Here is a tiny trained network, its code and every weight. The questions are about switching its units off for an input and a class, where a switched-off unit gives its printed mean instead of its output.

import numpy as np


def w(rows, s, z=0):
    codes = np.array(rows[::2]) - 128.0
    scale = np.full(codes.shape[1], s)
    scale[-1] = z or s
    return codes * scale


def norm(h):
    return h / np.sqrt((h * h).mean(-1, keepdims=True) + 1e-5)


def f(y):
    return np.maximum(y, 0)


def log_softmax(a):
    a = a - a.max(-1, keepdims=True)
    return a - np.log(np.exp(a).sum(-1, keepdims=True))


def net(x, mask):
    res = np.array(x, float).reshape(1, 2) / 4 @ E
    u = 0
    for l in range(2):
        y = f(norm(res) @ A[l][:, :-1].T + A[l][:, -1])
        res = res + np.where(mask[u : u + 5], y, B[l][:, -1]) @ B[l][:, :-1]
        u += 5
    return log_softmax(norm(res)[-1] @ U[:, :-1].T + U[:, -1])


A, B = {}, {}
E = w([
[138,132,134,126,100,103,216,128,175,99,199],'x0',
[93,110,182,134,99,107,217,127,148,74,3],'x1',
],0.0052)
A[0] = w([
[138,156,121,125,127,149,187,122,172,133,240,41],'0.n0',
[178,146,119,112,98,141,87,114,130,114,38,2],'0.n1',
[61,116,134,74,75,101,196,133,192,41,63,66],'0.n2',
[196,182,95,122,138,172,72,144,130,145,160,114],'0.n3',
[20,117,130,189,190,172,79,103,104,137,3,43],'0.n4',
],0.0044,0.0028)
B[0] = w([
[178,71,129,67,3,135,142,164,137,102,89,196],'0.n0',
[118,61,208,108,32,227,65,90,35,103,127,160],'0.n1',
[85,174,149,180,174,114,91,48,164,121,183,255],'0.n2',
[55,232,151,117,188,79,141,128,164,76,35,203],'0.n3',
[196,133,89,93,71,216,172,211,82,177,161,236],'0.n4',
],0.0054,0.0056)
A[1] = w([
[102,115,154,254,168,127,153,81,157,121,127,150],'1.n0',
[151,137,117,117,86,127,157,136,162,110,139,36],'1.n1',
[141,98,118,133,109,144,121,119,112,152,103,95],'1.n2',
[125,137,121,131,164,147,109,132,118,140,124,248],'1.n3',
[144,66,124,129,128,152,146,161,113,164,98,19],'1.n4',
],0.01,0.0015)
B[1] = w([
[211,103,194,110,254,200,187,100,177,214,138,255],'1.n0',
[140,177,125,225,107,114,83,169,144,137,166,200],'1.n1',
[202,113,140,80,93,182,152,101,121,114,188,170],'1.n2',
[99,86,130,109,130,76,166,99,127,76,108,186],'1.n3',
[163,131,141,85,108,114,101,166,65,127,143,179],'1.n4',
],0.0081,0.0069)
U = w([
[93,9,133,130,142,69,179,105,148,109,108,79],'0',
[161,96,147,82,51,176,138,156,54,125,120,164],'1',
[163,120,189,159,224,165,185,95,181,189,156,148],'2',
[24,64,76,185,88,150,137,89,148,184,102,5],'3',
[142,162,119,188,31,87,113,190,178,117,181,155],'4',
[58,53,124,185,116,119,129,118,123,154,117,54],'5',
[58,81,94,192,99,121,145,116,129,192,83,2],'6',
[25,154,82,90,210,65,97,119,123,86,96,157],'7',
],0.014,0.0079)

Each question gives the input, the list of numbers given to net, and the class t.
The units are the neurons (one row each of A and B). Each row of codes is followed by its name. A weight is (code - 128) times the scale printed after its matrix; where a second scale follows, it is the last column's (A, B and U).
mask holds one flag per neuron, layer by layer. A switched-off neuron (its flag False) gives its mean, the last column of its row in B, instead of its output. The means were averaged over made-up inputs and are rounded, as every weight is.
A unit's drop is (log p(t) with every unit on - log p(t) with that unit switched off) / (log p(t) with every unit on - log p(t) with every unit switched off).
The circuit of an input: a set's keep is (log p(t) with only the set's units on - log p(t) with every unit switched off) / (log p(t) with every unit on - log p(t) with every unit switched off). Starting from all 10 units, units are removed one at a time, each time the one whose removal leaves the highest keep (on an exact tie, the one counted first), for as long as the keep stays at least 0.8.
units of the circuit, in order: the units of the circuit, biggest drop first
k most important neurons: the k neurons with the biggest drops, biggest first
k most important neurons of layer l: the k neurons of layer l with the biggest drops, biggest first
drop of u: that unit's drop, to one decimal
input [-7,-5], class 7: units of the circuit, in order => (1.n0; 0.n3)
input [-3,-2], class 7: units of the circuit, in order => (1.n0; 0.n3)
input [-2,-1], class 7: 3 most important neurons => (0.n3; 1.n0; 0.n0)
input [0,-1], class 7: units of the circuit, in order => (0.n3; 1.n0; 0.n2; 0.n4)
input [-1,2], class 1: units of the circuit, in order => (1.n0)
input [-1,-4], class 7: 2 most important neurons => (1.n0; 0.n2)
input [-3,5], class 1: 2 most important neurons => (0.n4; 1.n0)
input [6,1], class 4: 4 most important neurons => (0.n0; 1.n1; 1.n0; 0.n3)
input [1,-6], class 7: 2 most important neurons of layer 0 => (0.n3; 0.n4)
input [4,-6], class 4: drop of 1.n0 => 0.1
input [-4,-4], class 7: drop of 1.n0 => 0.1
input [-6,2], class 1: drop of 1.n0 => 0.0
input [0,-2], class 7: 2 most important neurons => (0.n3; 1.n0)
input [-1,-5], class 7: most important neuron => (1.n0)
